Here is a tiny trained network, its code and every weight. The questions are about switching its units off for an input and a target symbol, where a switched-off unit gives its printed mean instead of its output.

import numpy as np


def w(rows, s, z=0):
    codes = np.array(rows[::2]) - 128.0
    scale = np.full(codes.shape[1], s)
    scale[-1] = z or s
    return codes * scale


def norm(h):
    return h / np.sqrt((h * h).mean(-1, keepdims=True) + 1e-5)


def f(y):
    return np.maximum(y, 0)


def softmax(a):
    e = np.exp(a - a.max(-1, keepdims=True))
    return e / e.sum(-1, keepdims=True)


def log_softmax(a):
    a = a - a.max(-1, keepdims=True)
    return a - np.log(np.exp(a).sum(-1, keepdims=True))


def net(x, mask):
    ids = ['ΠΨΩβγδημσ'.index(c) for c in x.split()]
    T = len(ids)
    res = E[ids] + P[:T]
    u = 0
    for l in range(2):
        r = norm(res)
        for j in range(3):
            rows = slice(4 * j, 4 * j + 4)
            q, k, v = (r @ M[l][rows].T for M in (Q, K, V))
            z = softmax(np.where(np.tri(T) > 0, q @ k.T / 4**0.5, -1e9)) @ v
            o = O[l][rows]
            res = res + np.where(mask[u + j], z, o[:, -1]) @ o[:, :-1]
        u += 3
        y = f(norm(res) @ A[l][:, :-1].T + A[l][:, -1])
        res = res + np.where(mask[u : u + 16], y, B[l][:, -1]) @ B[l][:, :-1]
        u += 16
    return log_softmax(norm(res)[-1] @ U[:, :-1].T + U[:, -1])


Q, K, V, O, A, B = {}, {}, {}, {}, {}, {}
E = w([
[151,155,198,76],'Π',
[144,157,209,97],'Ψ',
[174,128,100,50],'Ω',
[146,161,225,126],'β',
[172,138,149,59],'γ',
[168,152,154,72],'δ',
[101,124,9,206],'η',
[153,112,23,150],'μ',
[192,210,60,199],'σ',
],0.0015)
P = w([
[164,119,138,166],'0',
[14,155,132,85],'1',
[145,184,157,108],'2',
[131,79,166,113],'3',
[6,163,129,89],'4',
[148,176,154,91],'5',
[114,65,137,131],'6',
],0.0019)
Q[0] = w([
[94,106,122,129],'0.h1',
[11,166,182,36],'0.h1',
[115,77,138,84],'0.h1',
[39,98,136,72],'0.h1',
[74,177,111,75],'0.h2',
[235,2,123,212],'0.h2',
[122,111,149,124],'0.h2',
[168,134,119,152],'0.h2',
[138,98,126,119],'0.h3',
[124,164,120,128],'0.h3',
[100,142,106,151],'0.h3',
[167,156,124,105],'0.h3',
],0.0066)
K[0] = w([
[121,70,62,145],'0.h1',
[158,2,167,113],'0.h1',
[64,76,109,120],'0.h1',
[115,5,110,128],'0.h1',
[190,215,99,112],'0.h2',
[54,28,142,157],'0.h2',
[100,152,134,126],'0.h2',
[128,77,158,137],'0.h2',
[122,118,148,106],'0.h3',
[121,147,109,159],'0.h3',
[166,179,113,156],'0.h3',
[65,139,91,122],'0.h3',
],0.005)
V[0] = w([
[104,252,124,159],'0.h1',
[234,238,188,76],'0.h1',
[77,90,168,139],'0.h1',
[125,109,172,79],'0.h1',
[110,66,175,36],'0.h2',
[112,203,69,181],'0.h2',
[214,164,155,184],'0.h2',
[76,98,168,53],'0.h2',
[79,109,189,75],'0.h3',
[102,172,127,77],'0.h3',
[216,83,153,111],'0.h3',
[142,98,144,139],'0.h3',
],0.0016)
O[0] = w([
[3,165,114,109,181],'0.h1',
[89,88,165,18,245],'0.h1',
[156,107,144,198,86],'0.h1',
[126,43,154,119,124],'0.h1',
[66,59,138,110,92],'0.h2',
[191,189,85,161,157],'0.h2',
[170,192,207,44,189],'0.h2',
[77,18,144,141,93],'0.h2',
[126,136,90,177,109],'0.h3',
[118,105,76,129,152],'0.h3',
[145,244,102,69,131],'0.h3',
[115,152,136,131,114],'0.h3',
],0.0012,0.0011)
A[0] = w([
[139,133,111,117,180],'0.n1',
[111,184,165,138,96],'0.n2',
[107,119,93,158,154],'0.n3',
[182,153,108,181,113],'0.n4',
[85,4,169,91,71],'0.n5',
[135,128,81,161,254],'0.n6',
[153,154,117,192,72],'0.n7',
[28,161,117,87,46],'0.n8',
[148,132,135,71,158],'0.n9',
[150,141,94,95,194],'0.n10',
[131,196,111,118,79],'0.n11',
[137,166,162,116,169],'0.n12',
[153,174,162,62,165],'0.n13',
[102,151,201,141,84],'0.n14',
[144,186,110,142,91],'0.n15',
[146,187,135,147,98],'0.n16',
],0.0035,0.00093)
B[0] = w([
[126,128,150,127,162],'0.n1',
[105,115,86,95,174],'0.n2',
[148,147,114,91,169],'0.n3',
[120,100,148,150,171],'0.n4',
[167,98,253,60,181],'0.n5',
[138,128,146,95,199],'0.n6',
[107,94,130,145,160],'0.n7',
[143,147,140,186,204],'0.n8',
[110,128,122,170,201],'0.n9',
[113,127,158,135,190],'0.n10',
[118,112,116,113,190],'0.n11',
[135,115,112,129,195],'0.n12',
[110,121,100,158,251],'0.n13',
[153,115,59,127,168],'0.n14',
[130,119,158,89,175],'0.n15',
[120,102,141,104,174],'0.n16',
],0.004,0.0022)
Q[1] = w([
[129,112,171,152],'1.h1',
[168,135,93,125],'1.h1',
[157,133,126,127],'1.h1',
[98,126,153,122],'1.h1',
[67,172,87,167],'1.h2',
[88,157,98,168],'1.h2',
[131,73,185,254],'1.h2',
[109,117,152,214],'1.h2',
[109,113,106,110],'1.h3',
[172,118,149,141],'1.h3',
[168,129,145,133],'1.h3',
[163,135,145,133],'1.h3',
],0.008)
K[1] = w([
[154,131,143,172],'1.h1',
[102,175,111,105],'1.h1',
[127,160,106,141],'1.h1',
[144,80,137,157],'1.h1',
[129,170,100,85],'1.h2',
[114,191,75,71],'1.h2',
[30,104,134,87],'1.h2',
[2,134,106,55],'1.h2',
[162,92,153,142],'1.h3',
[109,134,90,136],'1.h3',
[87,140,88,124],'1.h3',
[85,167,53,116],'1.h3',
],0.0058)
V[1] = w([
[97,80,111,173],'1.h1',
[73,146,95,62],'1.h1',
[87,139,128,166],'1.h1',
[71,175,157,142],'1.h1',
[128,163,206,193],'1.h2',
[178,187,105,176],'1.h2',
[163,230,147,95],'1.h2',
[97,131,55,174],'1.h2',
[166,194,131,139],'1.h3',
[83,152,101,105],'1.h3',
[58,168,136,140],'1.h3',
[143,4,121,118],'1.h3',
],0.003)
O[1] = w([
[168,184,80,64,16],'1.h1',
[160,149,189,150,224],'1.h1',
[94,150,140,66,47],'1.h1',
[112,125,166,104,89],'1.h1',
[190,235,146,195,64],'1.h2',
[115,183,228,118,186],'1.h2',
[183,179,165,5,214],'1.h2',
[149,68,186,185,2],'1.h2',
[139,99,105,135,169],'1.h3',
[65,120,120,101,120],'1.h3',
[78,111,133,142,37],'1.h3',
[178,207,180,90,133],'1.h3',
],0.0023,0.00069)
A[1] = w([
[162,171,170,80,112],'1.n1',
[97,165,103,144,159],'1.n2',
[252,88,165,128,117],'1.n3',
[215,167,95,184,143],'1.n4',
[135,187,117,184,159],'1.n5',
[126,149,69,172,67],'1.n6',
[109,72,54,114,166],'1.n7',
[115,104,83,186,95],'1.n8',
[98,115,158,97,142],'1.n9',
[133,143,193,190,5],'1.n10',
[158,86,78,204,135],'1.n11',
[132,101,210,153,103],'1.n12',
[100,102,103,104,110],'1.n13',
[85,144,157,147,156],'1.n14',
[150,105,116,151,160],'1.n15',
[103,155,94,128,139],'1.n16',
],0.0038,0.0015)
B[1] = w([
[88,95,118,193,250],'1.n1',
[165,102,115,137,212],'1.n2',
[227,90,44,61,253],'1.n3',
[178,61,93,3,193],'1.n4',
[100,106,144,71,192],'1.n5',
[196,96,195,99,147],'1.n6',
[188,147,186,121,203],'1.n7',
[74,66,105,190,155],'1.n8',
[142,123,125,167,247],'1.n9',
[213,199,135,223,141],'1.n10',
[45,205,149,122,174],'1.n11',
[170,208,70,97,194],'1.n12',
[152,110,153,126,176],'1.n13',
[189,115,115,151,220],'1.n14',
[119,148,157,105,162],'1.n15',
[161,93,104,120,194],'1.n16',
],0.0029,0.0015)
U = w([
[238,71,72,29,251],'Π',
[191,54,248,116,98],'Ψ',
[39,40,217,128,147],'Ω',
[95,132,153,240,88],'β',
[44,249,16,77,160],'γ',
[44,125,150,67,11],'δ',
[247,229,126,216,88],'η',
[87,23,2,212,99],'μ',
[77,232,246,131,109],'σ',
],0.0086,0.0024)

Each question gives the input, a string of symbols that net reads in full, and the target symbol t.
The units are the heads (4 rows each of Q, K, V and O) and the neurons (one row each of A and B). Each row of codes is followed by its name. A weight is (code - 128) times the scale printed after its matrix; where a second scale follows, it is the last column's (O, A, B and U).
mask holds one flag per unit, layer by layer, with each layer's heads first. A switched-off unit (its flag False) gives its mean, the last column of its rows in O or B, instead of its output. The means were averaged over made-up inputs and are rounded, as every weight is.
A unit's drop is (log p(t) with every unit on - log p(t) with that unit switched off) / (log p(t) with every unit on - log p(t) with every unit switched off).
most important unit: the unit with the biggest drop
top k neurons: the k neurons with the biggest drops, biggest first
k most important neurons of layer l: the k neurons of layer l with the biggest drops, biggest first
heads that matter: for each layer, one digit per head in row order, 1 if its drop is at least 0.15 and else 0, layers parted by /
input β η σ γ β, target γ: top 3 neurons	[0.n2, 0.n14, 1.n3]
input γ σ σ δ η η, target γ: top 2 neurons	[0.n8, 1.n3]
input Π β Ψ, target Π: most important unit	1.h2
input η γ η, target η: top 4 neurons	[0.n13, 0.n6, 0.n15, 0.n9]
input γ β Ω, target γ: heads that matter	111 / 010
input η η δ, target η: heads that matter	110 / 010
input Π σ η η γ, target μ: 2 most important neurons of layer 1	[1.n3, 1.n4]
input Π σ σ Π Ω Ψ σ, target Ω: heads that matter	110 / 011
input β Ψ η, target β: top 2 neurons	[0.n14, 0.n13]
input Ψ σ Ω, target Ψ: top 2 neurons	[0.n14, 0.n8]
input γ δ Π γ γ, target σ: top 4 neurons	[0.n5, 1.n3, 1.n4, 0.n11]
input γ Ω β, target γ: top 4 neurons	[0.n2, 0.n8, 0.n14, 0.n4]
input Ω β γ η μ, target Π: heads that matter	000 / 011
input η η σ η η β η, target Ω: heads that matter	100 / 000
input Ω δ μ η σ β, target Ω: most important unit	0.n8
input μ η Ψ Ω δ Ω, target μ: top 3 neurons	[0.n2, 0.n14, 0.n4]
input σ γ δ γ δ σ, target σ: heads that matter	010 / 010
input β σ η β γ, target μ: top 2 neurons	[0.n8, 1.n7]
input η β η Π δ, target μ: top 4 neurons	[0.n5, 0.n8, 1.n3, 1.n4]
input Ω β μ η μ, target Π: most important neuron of layer 0	[0.n8]
input μ σ Ω σ, target Ψ: 2 most important neurons of layer 0	[0.n5, 0.n16]
input γ Ψ σ σ Π, target γ: heads that matter	010 / 000
input η Ω η σ δ, target γ: top 4 neurons	[1.n3, 1.n4, 1.n1, 0.n4]
input η β Ψ Ψ Ω η, target η: top 2 neurons	[0.n13, 0.n6]
input γ β Ψ σ σ σ, target γ: 2 most important neurons of layer 0	[0.n2, 0.n8]
input σ η σ δ Ψ η η, target Ω: 3 most important neurons of layer 1	[1.n3, 1.n11, 1.n8]
input β η σ β σ δ, target β: top 2 neurons	[0.n14, 0.n5]
input β μ σ, target β: heads that matter	011 / 111
input σ η η, target σ: heads that matter	010 / 010
